Below is a small trained network, with its code and all its weights. Each question gives an input and a class and asks what happens when units are switched off, that is, made to give their printed mean instead of their output.

import numpy as np


def w(rows, s, z=0):
    codes = np.array(rows[::2]) - 128.0
    scale = np.full(codes.shape[1], s)
    scale[-1] = z or s
    return codes * scale


def norm(h):
    return h / np.sqrt((h * h).mean(-1, keepdims=True) + 1e-5)


def f(y):
    return y / 2 * (1 + np.tanh(0.7978845608 * (y + 0.044715 * y**3)))


def log_softmax(a):
    a = a - a.max(-1, keepdims=True)
    return a - np.log(np.exp(a).sum(-1, keepdims=True))


def net(x, mask):
    res = np.array(x, float).reshape(1, 3) / 4 @ E
    u = 0
    for l in range(3):
        y = f(norm(res) @ A[l][:, :-1].T + A[l][:, -1])
        res = res + np.where(mask[u : u + 11], y, B[l][:, -1]) @ B[l][:, :-1]
        u += 11
    return log_softmax(norm(res)[-1] @ U[:, :-1].T + U[:, -1])


A, B = {}, {}
E = w([
[98,116,5,157,58,116,61],'x0',
[128,245,123,119,67,167,173],'x1',
[125,133,138,253,158,214,110],'x2',
],0.0028)
A[0] = w([
[57,139,4,117,86,117,102,189],'L0N1',
[194,7,112,127,176,123,52,51],'L0N2',
[102,97,128,145,94,145,160,2],'L0N3',
[149,142,118,155,172,129,155,92],'L0N4',
[192,110,144,97,144,99,159,199],'L0N5',
[146,128,94,37,104,26,148,120],'L0N6',
[137,232,148,118,12,171,160,152],'L0N7',
[171,25,135,119,166,149,52,77],'L0N8',
[173,172,184,116,160,135,214,139],'L0N9',
[87,155,133,249,172,153,92,156],'L0N10',
[150,108,104,113,129,160,150,127],'L0N11',
],0.0029,0.0024)
B[0] = w([
[171,131,229,149,214,146,117,254],'L0N1',
[2,155,161,105,140,172,177,158],'L0N2',
[178,160,68,79,127,62,196,61],'L0N3',
[141,110,84,121,75,121,121,111],'L0N4',
[119,92,136,189,117,207,59,210],'L0N5',
[166,93,165,157,89,202,79,209],'L0N6',
[18,64,157,107,177,164,128,220],'L0N7',
[50,139,150,131,121,152,167,149],'L0N8',
[120,98,106,159,137,146,57,205],'L0N9',
[159,57,205,131,47,149,102,209],'L0N10',
[125,118,128,133,118,124,143,127],'L0N11',
],0.0025,0.0017)
A[1] = w([
[85,91,194,139,118,178,85,254],'L1N1',
[199,76,149,140,149,101,94,37],'L1N2',
[166,141,103,59,109,19,166,73],'L1N3',
[114,143,140,143,124,106,127,69],'L1N4',
[163,180,115,159,76,133,186,87],'L1N5',
[98,132,4,168,73,95,79,65],'L1N6',
[145,225,126,107,55,170,176,89],'L1N7',
[140,138,114,51,125,51,134,80],'L1N8',
[156,117,119,108,158,189,81,101],'L1N9',
[169,144,192,124,162,120,207,45],'L1N10',
[152,61,88,124,165,93,148,6],'L1N11',
],0.0044,0.00084)
B[1] = w([
[142,168,106,108,79,56,140,254],'L1N1',
[73,164,70,131,126,141,159,155],'L1N2',
[133,85,172,180,66,222,73,142],'L1N3',
[130,123,128,116,138,142,122,118],'L1N4',
[58,62,174,81,155,109,100,119],'L1N5',
[236,149,87,79,250,107,218,175],'L1N6',
[49,108,73,141,174,109,116,158],'L1N7',
[152,117,146,217,65,183,108,145],'L1N8',
[121,141,147,135,95,86,145,160],'L1N9',
[184,130,3,108,153,106,140,158],'L1N10',
[67,170,177,144,142,166,142,126],'L1N11',
],0.0042,0.0031)
A[2] = w([
[65,60,136,132,163,111,122,11],'L2N1',
[150,121,141,254,121,196,123,38],'L2N2',
[234,143,159,73,240,153,190,55],'L2N3',
[78,181,112,86,143,210,160,15],'L2N4',
[130,134,82,101,88,92,94,171],'L2N5',
[93,64,165,111,189,108,134,112],'L2N6',
[69,196,106,98,155,195,111,24],'L2N7',
[128,74,143,36,92,186,107,89],'L2N8',
[142,138,163,182,146,173,135,102],'L2N9',
[144,113,128,150,117,78,83,149],'L2N10',
[57,33,156,140,184,104,114,13],'L2N11',
],0.0042,0.0012)
B[2] = w([
[98,164,107,117,123,167,135,130],'L2N1',
[156,65,165,65,71,188,61,197],'L2N2',
[181,141,2,164,154,99,94,250],'L2N3',
[65,79,95,144,138,108,97,120],'L2N4',
[149,133,171,139,155,146,169,169],'L2N5',
[95,141,80,143,135,153,128,162],'L2N6',
[94,78,122,107,164,132,140,123],'L2N7',
[158,99,145,215,106,192,71,156],'L2N8',
[166,100,98,108,96,127,97,152],'L2N9',
[123,162,136,91,143,178,167,164],'L2N10',
[56,155,92,95,114,150,125,163],'L2N11',
],0.0047,0.0019)
U = w([
[176,83,166,143,77,188,77,178],'0',
[190,135,57,141,184,103,137,195],'1',
[4,120,112,116,152,142,139,125],'2',
[142,171,187,116,105,79,186,4],'3',
],0.013,0.002)

Each question gives the input, the list of numbers given to net, and the class t.
The units are the neurons (one row each of A and B). Each row of codes is followed by its name. A weight is (code - 128) times the scale printed after its matrix; where a second scale follows, it is the last column's (A, B and U).
mask holds one flag per neuron, layer by layer. A switched-off neuron (its flag False) gives its mean, the last column of its row in B, instead of its output. The means were averaged over made-up inputs and are rounded, as every weight is.
A unit's drop is (log p(t) with every unit on - log p(t) with that unit switched off) / (log p(t) with every unit on - log p(t) with every unit switched off).
The circuit of an input: a set's keep is (log p(t) with only the set's units on - log p(t) with every unit switched off) / (log p(t) with every unit on - log p(t) with every unit switched off). Starting from the 12 units with the biggest drops (on a tie, the unit counted first), units are removed one at a time, each time the one whose removal leaves the highest keep (on an exact tie, the one counted first), for as long as the keep stays at least 0.8.
circuit, biggest first: the units of the circuit, biggest drop first
unit that matters most: the unit with the biggest drop
top k neurons: the k neurons with the biggest drops, biggest first
k most important neurons of layer l: the k neurons of layer l with the biggest drops, biggest first
drop of u: that unit's drop, to one decimal
input [-2,6,-6], class 0: circuit, biggest first : (L1N3; L1N8)
input [-4,8,-4], class 2: top neuron : (L1N7)
input [-6,6,1], class 1: circuit, biggest first : (L1N10; L2N3)
input [1,0,-2], class 3: top 2 neurons : (L0N6; L1N6)
input [7,-4,-7], class 0: 2 most important neurons of layer 1 : (L1N3; L1N8)
input [-6,-7,-3], class 2: top 4 neurons : (L1N6; L2N11; L0N1; L1N11)
input [-6,-8,-5], class 2: top 3 neurons : (L1N6; L2N11; L0N1)
input [-5,6,-5], class 2: top 3 neurons : (L1N7; L1N6; L0N1)
input [0,2,-1], class 3: top 3 neurons : (L0N7; L1N1; L1N6)
input [2,3,2], class 3: top 2 neurons : (L0N7; L1N1)
input [3,-2,-2], class 3: top 2 neurons : (L0N1; L2N3)
input [4,-6,-5], class 2: top 3 neurons : (L2N11; L1N11; L0N2)
input [6,7,-8], class 0: 2 most important neurons of layer 1 : (L1N3; L1N1)
input [-7,-6,1], class 1: circuit, biggest first : (L2N3)
input [-5,-4,4], class 1: top 4 neurons : (L1N8; L1N3; L0N6; L0N7)
input [-3,-4,2], class 2: top 3 neurons : (L1N6; L0N1; L2N11)
input [7,1,-8], class 0: top 2 neurons : (L1N3; L1N8)
input [0,-2,-3], class 3: 2 most important neurons of layer 0 : (L0N6; L0N5)
input [2,8,-5], class 2: drop of L1N7 : 1.1
input [-3,-1,-6], class 0: drop of L1N1 : 0.0
input [1,-2,3], class 3: unit that matters most : L1N1
input [2,-3,3], class 3: drop of L1N8 : 0.3
input [-7,-1,6], class 1: 2 most important neurons of layer 2 : (L2N3; L2N8)
